Here is a tiny trained network, its code and every weight. The questions are about switching its units off for an input and a target symbol, where a switched-off unit gives its printed mean instead of its output.

import numpy as np


def w(rows, s, z=0):
    codes = np.array(rows[::2]) - 128.0
    scale = np.full(codes.shape[1], s)
    scale[-1] = z or s
    return codes * scale


def norm(h):
    return h / np.sqrt((h * h).mean(-1, keepdims=True) + 1e-5)


def f(y):
    return np.maximum(y, 0)


def softmax(a):
    e = np.exp(a - a.max(-1, keepdims=True))
    return e / e.sum(-1, keepdims=True)


def log_softmax(a):
    a = a - a.max(-1, keepdims=True)
    return a - np.log(np.exp(a).sum(-1, keepdims=True))


def net(x, mask):
    ids = ['ΞΨΩγδεζηλμπστφ'.index(c) for c in x.split()]
    T = len(ids)
    res = E[ids] + P[:T]
    q, k, v = (norm(res) @ M[0].T for M in (Q, K, V))
    z = softmax(np.where(np.tri(T) > 0, q @ k.T / 4**0.5, -1e9)) @ v
    res = res + np.where(mask[0], z, O[0][:, -1]) @ O[0][:, :-1]
    y = f(norm(res) @ A[0][:, :-1].T + A[0][:, -1])
    res = res + np.where(mask[1:17], y, B[0][:, -1]) @ B[0][:, :-1]
    return log_softmax(norm(res)[-1] @ U[:, :-1].T + U[:, -1])


Q, K, V, O, A, B = {}, {}, {}, {}, {}, {}
E = w([
[155,146,107,122,93,172,161,152,93,124],'Ξ',
[121,180,88,164,80,142,161,181,143,128],'Ψ',
[177,103,68,200,119,92,102,118,112,237],'Ω',
[69,69,99,95,138,173,159,117,95,121],'γ',
[135,172,151,121,81,143,122,174,177,132],'δ',
[136,90,178,77,128,160,78,140,133,131],'ε',
[27,162,63,57,181,125,93,117,180,170],'ζ',
[125,68,108,105,137,171,133,126,65,123],'η',
[249,139,160,186,206,188,184,64,149,140],'λ',
[139,27,153,87,136,112,211,182,192,140],'μ',
[107,98,90,117,118,178,171,132,73,115],'π',
[106,71,183,202,122,66,156,117,93,138],'σ',
[105,219,123,184,193,209,129,54,118,63],'τ',
[171,136,171,85,101,164,101,153,136,133],'φ',
],0.019)
P = w([
[70,166,233,153,234,174,144,96,146,201],'0',
[119,174,184,91,238,77,140,89,121,115],'1',
[143,155,180,58,111,143,177,46,153,203],'2',
[98,80,124,172,172,117,80,194,152,88],'3',
[153,152,142,43,157,69,153,37,172,106],'4',
[132,64,89,189,96,149,72,101,200,85],'5',
[170,126,80,75,143,46,110,45,162,40],'6',
[169,104,85,85,13,90,125,36,142,113],'7',
[109,69,106,112,59,165,137,189,136,135],'8',
[114,128,110,61,106,34,123,176,69,79],'9',
[110,105,181,89,37,177,163,182,99,233],'10',
[121,124,177,114,158,128,124,255,108,155],'11',
],0.0097)
Q[0] = w([
[156,104,138,162,66,105,144,3,166,117],'h1',
[117,130,184,101,161,39,185,197,79,92],'h1',
[163,27,125,126,88,140,180,202,176,159],'h1',
[146,126,68,61,138,90,132,140,169,56],'h1',
],0.018)
K[0] = w([
[157,97,109,174,191,67,120,100,173,31],'h1',
[49,73,176,181,147,147,131,222,131,204],'h1',
[109,77,97,63,58,9,132,152,109,145],'h1',
[118,60,79,153,56,181,87,117,194,121],'h1',
],0.016)
V[0] = w([
[118,220,131,158,119,135,98,161,94,131],'h1',
[104,124,209,111,131,152,84,130,181,116],'h1',
[254,118,102,154,230,186,94,153,119,113],'h1',
[9,161,22,126,147,111,121,119,170,213],'h1',
],0.01)
O[0] = w([
[127,88,84,138,119,138,81,102,184,51,4],'h1',
[78,135,108,90,20,109,172,99,166,159,181],'h1',
[114,103,136,172,154,159,107,239,103,127,102],'h1',
[246,132,121,114,81,153,133,135,83,160,98],'h1',
],0.011,0.0037)
A[0] = w([
[168,37,110,129,107,92,182,225,173,151,237],'n1',
[129,68,76,76,67,136,153,173,107,87,163],'n2',
[157,182,164,155,123,162,158,134,171,70,197],'n3',
[154,157,104,118,129,78,115,84,92,255,79],'n4',
[129,100,178,123,116,193,195,146,124,87,110],'n5',
[63,209,151,106,140,191,90,115,111,17,9],'n6',
[87,222,18,61,196,121,37,66,154,191,90],'n7',
[181,122,160,178,218,202,198,95,199,121,105],'n8',
[227,119,45,95,144,156,120,133,193,150,18],'n9',
[134,66,75,214,137,60,60,107,152,254,9],'n10',
[101,102,125,86,137,136,78,104,102,129,251],'n11',
[89,168,171,163,225,166,121,172,121,117,65],'n12',
[64,207,82,98,168,111,104,148,151,181,191],'n13',
[234,111,142,150,172,103,139,152,112,194,161],'n14',
[165,74,84,72,80,181,105,247,139,157,132],'n15',
[130,116,216,182,157,59,192,137,87,162,50],'n16',
],0.012,0.003)
B[0] = w([
[111,69,151,4,84,154,96,145,97,158,212],'n1',
[154,146,224,153,118,143,84,129,207,157,208],'n2',
[194,146,147,151,148,138,78,172,120,125,183],'n3',
[70,106,119,181,114,106,33,157,95,144,239],'n4',
[144,118,96,85,129,79,88,158,112,89,206],'n5',
[101,141,28,215,102,134,86,148,201,172,193],'n6',
[136,159,59,15,185,153,81,95,26,119,199],'n7',
[186,144,157,118,178,87,158,179,208,138,204],'n8',
[67,80,110,173,167,147,201,60,100,114,190],'n9',
[90,135,112,200,135,51,115,198,88,246,175],'n10',
[189,165,106,159,137,133,149,164,136,112,210],'n11',
[134,202,137,113,74,166,155,83,107,193,231],'n12',
[163,66,128,135,203,137,159,94,80,96,229],'n13',
[116,131,107,81,190,144,204,163,192,209,254],'n14',
[102,121,83,207,60,96,97,97,57,15,220],'n15',
[103,147,160,185,114,103,150,66,201,40,229],'n16',
],0.015,0.0077)
U = w([
[58,88,90,126,171,166,102,147,208,93,2],'Ξ',
[187,90,125,110,123,162,170,217,83,119,99],'Ψ',
[126,109,121,137,137,43,111,156,112,249,46],'Ω',
[84,148,168,137,71,188,88,180,83,119,157],'γ',
[206,67,120,140,56,124,151,65,99,200,21],'δ',
[204,79,123,184,169,136,152,63,149,101,168],'ε',
[122,157,84,89,189,128,99,69,75,128,185],'ζ',
[156,156,129,81,85,144,104,33,189,166,100],'η',
[179,179,190,122,218,98,185,178,163,134,195],'λ',
[93,76,173,37,104,93,191,130,153,139,147],'μ',
[155,94,155,159,71,137,64,167,117,83,211],'π',
[74,164,186,185,175,47,128,73,134,97,107],'σ',
[141,198,76,172,146,165,66,152,187,137,108],'τ',
[124,233,190,127,115,152,184,107,77,108,72],'φ',
],0.012,0.0023)

Each question gives the input, a string of symbols that net reads in full, and the target symbol t.
The units are the heads (4 rows each of Q, K, V and O) and the neurons (one row each of A and B). Each row of codes is followed by its name. A weight is (code - 128) times the scale printed after its matrix; where a second scale follows, it is the last column's (O, A, B and U).
mask holds one flag per unit, heads first, then neurons. A switched-off unit (its flag False) gives its mean, the last column of its rows in O or B, instead of its output. The means were averaged over made-up inputs and are rounded, as every weight is.
A unit's drop is (log p(t) with every unit on - log p(t) with that unit switched off) / (log p(t) with every unit on - log p(t) with every unit switched off).
The circuit of an input: a set's keep is (log p(t) with only the set's units on - log p(t) with every unit switched off) / (log p(t) with every unit on - log p(t) with every unit switched off). Starting from the 12 units with the biggest drops (on a tie, the unit counted first), units are removed one at a time, each time the one whose removal leaves the highest keep (on an exact tie, the one counted first), for as long as the keep stays at least 0.8.
units of the circuit, in order: the units of the circuit, biggest drop first
unit that matters most: the unit with the biggest drop
k most important neurons: the k neurons with the biggest drops, biggest first
drop of u: that unit's drop, to one decimal
input π η π φ ε φ λ Ξ Ω γ, target Ψ: 3 most important neurons -> [n14, n4, n15]
input Ψ ε λ γ Ω δ π Ω Ω η π Ψ, target λ: 2 most important neurons -> [n14, n3]
input γ τ Ξ π Ξ γ λ φ, target γ: units of the circuit, in order -> [h1, n12]
input Ψ λ λ π γ τ τ Ξ Ξ γ μ π, target σ: unit that matters most -> h1
input φ η μ μ φ, target σ: units of the circuit, in order -> [h1, n16, n4]
input μ μ Ξ Ψ ε ε Ω τ Ψ Ψ φ, target ε: units of the circuit, in order -> [h1, n9]
input μ ε φ δ γ τ ζ Ω ε, target Ψ: 3 most important neurons -> [n14, n15, n4]
input μ σ Ξ Ω π, target Ψ: units of the circuit, in order -> [h1, n15, n14]
input ε γ γ τ τ τ γ, target π: units of the circuit, in order -> [h1, n15]
input Ω π μ π Ξ γ, target τ: 2 most important neurons -> [n6, n12]
input Ψ ε δ ε τ γ μ γ δ γ, target η: units of the circuit, in order -> [h1, n2]
input Ξ λ γ η π Ξ π φ ε τ ε, target π: 2 most important neurons -> [n14, n12]
input η π Ξ, target λ: units of the circuit, in order -> [h1, n8]
input τ π η γ Ξ λ Ω Ω γ σ, target σ: unit that matters most -> n16
input ε δ Ψ μ λ η ε Ξ η ε δ μ, target μ: 2 most important neurons -> [n1, n4]
input γ Ξ δ δ ε Ψ π σ Ψ ζ π φ, target λ: 2 most important neurons -> [n14, n6]
input η λ μ γ ε λ Ψ, target γ: 2 most important neurons -> [n12, n1]
input δ λ Ξ Ω σ Ω γ δ γ ζ Ψ, target δ: 2 most important neurons -> [n9, n14]
input Ω μ ε γ, target μ: drop of h1 -> 1.2
input Ξ σ Ω λ φ ζ π, target δ: drop of h1 -> 1.2
input τ ε ζ δ Ψ Ψ, target ε: drop of h1 -> 1.2
input σ τ σ λ τ ε σ γ ζ Ξ, target δ: units of the circuit, in order -> [h1]
